Here is a tiny trained network, its code and every weight. The questions are about switching its units off for an input and a class, where a switched-off unit gives its printed mean instead of its output.

import numpy as np


def w(rows, s, z=0):
    codes = np.array(rows[::2]) - 128.0
    scale = np.full(codes.shape[1], s)
    scale[-1] = z or s
    return codes * scale


def f(y):
    return np.maximum(y, 0)


def log_softmax(a):
    a = a - a.max(-1, keepdims=True)
    return a - np.log(np.exp(a).sum(-1, keepdims=True))


def net(x, mask):
    res = np.array(x, float).reshape(1, 7) / 4 @ E
    y = f(res @ A[0][:, :-1].T + A[0][:, -1])
    res = res + np.where(mask, y, B[0][:, -1]) @ B[0][:, :-1]
    return log_softmax(res[-1] @ U[:, :-1].T + U[:, -1])


A, B = {}, {}
E = w([
[57,80,105,223,118,127,126,125,168],'x0',
[191,70,205,106,166,152,105,1,71],'x1',
[174,132,162,170,90,80,173,131,170],'x2',
[72,144,80,85,162,219,23,85,65],'x3',
[90,171,84,157,99,178,44,99,126],'x4',
[133,118,143,180,110,160,74,45,124],'x5',
[169,189,132,185,52,114,113,123,176],'x6',
],0.0056)
A[0] = w([
[176,118,150,111,132,130,134,126,133,213],'neuron 1',
[185,118,161,107,126,135,145,125,130,218],'neuron 2',
[128,151,116,170,96,115,141,206,166,240],'neuron 3',
[142,151,113,148,111,136,131,212,144,191],'neuron 4',
[216,110,180,95,135,119,134,130,126,238],'neuron 5',
[139,78,159,253,112,123,142,130,158,150],'neuron 6',
[104,81,125,52,171,129,138,197,117,254],'neuron 7',
],0.021,0.00089)
B[0] = w([
[185,150,117,106,118,112,139,117,100,174],'neuron 1',
[202,154,118,97,108,101,144,111,93,187],'neuron 2',
[94,249,134,190,100,117,144,182,180,231],'neuron 3',
[70,200,140,178,124,132,135,191,135,205],'neuron 4',
[249,170,127,80,114,96,140,116,76,217],'neuron 5',
[162,4,137,190,124,104,133,75,240,247],'neuron 6',
[59,44,144,54,178,139,163,225,109,226],'neuron 7',
],0.018,0.012)
U = w([
[92,156,69,131,130,223,1,52,81,255],'0',
[137,65,133,159,118,115,127,92,167,94],'1',
[96,89,133,89,174,144,149,162,101,111],'2',
[100,192,138,159,109,118,149,165,150,88],'3',
[186,144,131,100,116,98,150,114,94,107],'4',
],0.0092,0.004)

Each question gives the input, the list of numbers given to net, and the class t.
The units are the neurons (one row each of A and B). Each row of codes is followed by its name. A weight is (code - 128) times the scale printed after its matrix; where a second scale follows, it is the last column's (A, B and U).
mask holds one flag per neuron, in row order. A switched-off neuron (its flag False) gives its mean, the last column of its row in B, instead of its output. The means were averaged over made-up inputs and are rounded, as every weight is.
A unit's drop is (log p(t) with every unit on - log p(t) with that unit switched off) / (log p(t) with every unit on - log p(t) with every unit switched off).
The circuit of an input: a set's keep is (log p(t) with only the set's units on - log p(t) with every unit switched off) / (log p(t) with every unit on - log p(t) with every unit switched off). Starting from all 7 units, units are removed one at a time, each time the one whose removal leaves the highest keep (on an exact tie, the one counted first), for as long as the keep stays at least 0.8.
circuit, biggest first: the units of the circuit, biggest drop first
k most important neurons: the k neurons with the biggest drops, biggest first
drop of u: that unit's drop, to one decimal
input [-2,-3,-8,-3,5,7,3], class 0: circuit, biggest first -> [neuron 6; neuron 3; neuron 7; neuron 5]
input [6,6,-8,4,6,3,6], class 0: circuit, biggest first -> [neuron 6; neuron 7]
input [-5,-3,-6,6,2,-8,5], class 2: circuit, biggest first -> [neuron 7]
input [-6,-5,4,5,-2,8,-1], class 0: circuit, biggest first -> [neuron 6; neuron 7; neuron 3; neuron 5]
input [-1,3,-5,5,7,-2,-3], class 2: circuit, biggest first -> [neuron 7; neuron 3]
input [4,1,8,-3,-8,-7,-2], class 4: 3 most important neurons -> [neuron 5; neuron 2; neuron 1]
input [3,1,-8,-5,1,1,-3], class 2: 2 most important neurons -> [neuron 6; neuron 3]
input [1,-1,6,-4,-3,-6,-7], class 2: drop of neuron 7 -> 4.1
input [-2,4,1,8,1,5,-1], class 0: drop of neuron 6 -> 0.3
input [-5,-1,8,-3,-2,2,4], class 4: drop of neuron 5 -> 1.6
input [5,5,5,-8,-1,-8,-6], class 4: drop of neuron 2 -> 0.9
input [-5,-4,-8,8,-8,6,7], class 0: 3 most important neurons -> [neuron 6; neuron 7; neuron 3]
